[[119 154 143 147 150]
 [140  99 107 107 101]
 [119 152 147 149 148]]
:
[[119 154 143 147 150]
 [119 152 147 149 148]]

[[129 124 120 132 136 124]
 [142 126 118 135 134 123]
 [150 103 111 153 145 108]
 [127 127 132 125 126 125]
 [132 129 122 131 128 126]
 [138 118 118 141 135 118]]
:
[[129 124 120 132 136 124]
 [150 103 111 153 145 108]
 [132 129 122 131 128 126]]

[[129 145 140 109]
 [125 149 132 107]
 [129 122 113 115]
 [119 147 122 131]
 [120 150 129 136]
 [125 149 133 110]
 [132 138 143 107]
 [131 140 142 112]
 [137 115 142 138]
 [123 130 115 129]
 [126 143 142 132]]
:
[[129 145 140 109]
 [129 122 113 115]
 [120 150 129 136]
 [132 138 143 107]
 [137 115 142 138]
 [126 143 142 132]]

[[126 106]
 [101 112]
 [128 128]]
:
[[126 106]
 [128 128]]

[[118 124]
 [126 130]
 [140 124]
 [129 104]
 [125 125]
 [129 126]
 [144 116]
 [126 132]
 [114 104]
 [135 146]
 [126 128]]
:
[[118 124]
 [140 124]
 [125 125]
 [144 116]
 [114 104]
 [126 128]]

[[126 129 152]
 [108 145 107]
 [126 116 108]
 [118 147 143]
 [111 106 143]
 [133 120 128]
 [117 141 120]
 [128 133  99]]
:
[[126 129 152]
 [126 116 108]
 [111 106 143]
 [117 141 120]]

[[128 121 129 121 134 130 122 128]
 [125 132 128 131 129 125 130 129]
 [120 156 125 154 118 113 146 132]
 [128 134 126 135 122 126 133 129]
 [133 116 127 118 130 135 122 127]
 [129 109 131 109 143 134 113 127]
 [125 143 127 142 125 120 138 130]
 [125 145 125 145 119 120 140 131]
 [131 115 130 115 134 134 119 126]
 [132 117 129 118 129 135 121 126]]
:
[[128 121 129 121 134 130 122 128]
 [120 156 125 154 118 113 146 132]
 [133 116 127 118 130 135 122 127]
 [125 143 127 142 125 120 138 130]
 [131 115 130 115 134 134 119 126]]

[[141 148 130 106 139 140 127  98 134]
 [127 120 129 120 125 134 121 116 137]
 [137 133 133 120 128 130 132 126 135]
 [140 117 138 137 121 125 115 140 131]
 [119 134 145 139 127 127 115 134 118]
 [125 135 129 113 124 112 125 129 118]
 [137 138 154 153 130 117 132 111 122]
 [120 129 152 135 107 127 117 126 121]
 [133 121 125 128 131 125 117 145 110]]
:
[[141 148 130 106 139 140 127  98 134]
 [137 133 133 120 128 130 132 126 135]
 [119 134 145 139 127 127 115 134 118]
 [137 138 154 153 130 117 132 111 122]
 [133 121 125 128 131 125 117 145 110]]
---
[[ 99 127 139]
 [119 131 135]
 [144 130 123]]
:
[139 131 144]

[[142 128 116 139 100]
 [106 117 131 113 122]]
:
[100 113]

[[142 157 123 142]
 [143 155 136 119]
 [115 109 120 140]]
:
[142 136 109]

[[117 131 153]
 [142 129 117]
 [130 133 122]]
:
[153 129 130]

[[103 152 106 148]
 [154 107 153 109]
 [153 109 152 109]]
:
[148 153 109]

[[121 104]
 [137 142]
 [131 152]
 [113 124]
 [136 133]]
:
[104 137]

[[115 123 133 125]
 [107 129 134 125]
 [137 139  99 129]]
:
[125 134 139]

[[130 107 139 126]
 [130 133 126 128]
 [129 120 135 149]
 [129 136 124 129]]
:
[126 126 120 129]

[[125 152 115]
 [136 112 154]
 [128 145 145]
 [124 102 149]
 [105 132 128]]
:
[115 112 128]
---
[[152 150 148]
 [147 147 147]
 [142 147 152]
 [156 146 144]
 [156 139 145]]
:
[[148 147 152 144 145]
 [150 147 147 146 139]
 [152 147 142 156 156]]

[[111 127 116 116]
 [103 143 139 144]]
:
[[116 144]
 [116 139]
 [127 143]
 [111 103]]

[[113 154 137 137 127 131 102 143 128]
 [138 132 136 134 157 132 120 102 101]
 [147 137 137 150 112 102 135 125 149]
 [139 110 121 114 149 135 106 116 150]
 [121 155 111 111 146 111 125 133 106]
 [106 131 157 151 127 133 102  99 104]
 [153 133 148 119 110 110 129 118 113]]
:
[[128 101 149 150 106 104 113]
 [143 102 125 116 133  99 118]
 [102 120 135 106 125 102 129]
 [131 132 102 135 111 133 110]
 [127 157 112 149 146 127 110]
 [137 134 150 114 111 151 119]
 [137 136 137 121 111 157 148]
 [154 132 137 110 155 131 133]
 [113 138 147 139 121 106 153]]

[[150 111 122 144 135 115]
 [109 133 143 118 124 126]]
:
[[115 126]
 [135 124]
 [144 118]
 [122 143]
 [111 133]
 [150 109]]

[[139 130 142 141 139 130 113 132 134 125 118]
 [127 128 128 131 133 126 127 129 126 128 125]
 [143 121 152 148 152 109 106 147 143 109 105]
 [129 123 125 121 132 126 127 131 137 122 132]]
:
[[118 125 105 132]
 [125 128 109 122]
 [134 126 143 137]
 [132 129 147 131]
 [113 127 106 127]
 [130 126 109 126]
 [139 133 152 132]
 [141 131 148 121]
 [142 128 152 125]
 [130 128 121 123]
 [139 127 143 129]]

[[145 121 137 133 121 137]
 [155 137 140 130 123 136]]
:
[[137 136]
 [121 123]
 [133 130]
 [137 140]
 [121 137]
 [145 155]]
---
[[149 118 138]
 [107 138 118]
 [128 145 156]
 [129 127 129]
 [116 128 138]
 [128 128 128]
 [153 134 140]
 [109 125 130]
 [110 143 129]
 [131 124 115]
 [129 141 137]]
:
[[137 141 129]
 [115 124 131]
 [129 143 110]
 [130 125 109]
 [140 134 153]
 [128 128 128]
 [138 128 116]
 [129 127 129]
 [156 145 128]
 [118 138 107]
 [138 118 149]]

[[125 120 129 120 134 134 123]
 [142 140 116 146 122 112 136]
 [112 116 143 114 150 152 113]]
:
[[113 152 150 114 143 116 112]
 [136 112 122 146 116 140 142]
 [123 134 134 120 129 120 125]]

[[127 150 122]
 [136 137 125]
 [120 138 128]
 [131 128 132]]
:
[[132 128 131]
 [128 138 120]
 [125 137 136]
 [122 150 127]]

[[134 127 105 145 126]
 [126 150 116 143 127]
 [134 119 117 106 139]]
:
[[139 106 117 119 134]
 [127 143 116 150 126]
 [126 145 105 127 134]]

[[137 133 130 127 124 130 124 128 125]
 [122 131 120 120 138 131 127 122 134]
 [119 122 129 128 128 124 133 129 131]
 [133 127 132 133 123 127 128 132 124]
 [155 139 141 126 112 132 119 128 117]]
:
[[117 128 119 132 112 126 141 139 155]
 [124 132 128 127 123 133 132 127 133]
 [131 129 133 124 128 128 129 122 119]
 [134 122 127 131 138 120 120 131 122]
 [125 128 124 130 124 127 130 133 137]]

[[122 123]
 [129 141]
 [123 134]
 [108 121]
 [130 119]
 [135 133]
 [130 157]
 [107 123]]
:
[[123 107]
 [157 130]
 [133 135]
 [119 130]
 [121 108]
 [134 123]
 [141 129]
 [123 122]]

[[146 120]
 [140 119]
 [121 128]
 [150 128]
 [147 121]
 [111 148]
 [130 131]
 [128 149]
 [124 123]
 [131 148]]
:
[[148 131]
 [123 124]
 [149 128]
 [131 130]
 [148 111]
 [121 147]
 [128 150]
 [128 121]
 [119 140]
 [120 146]]
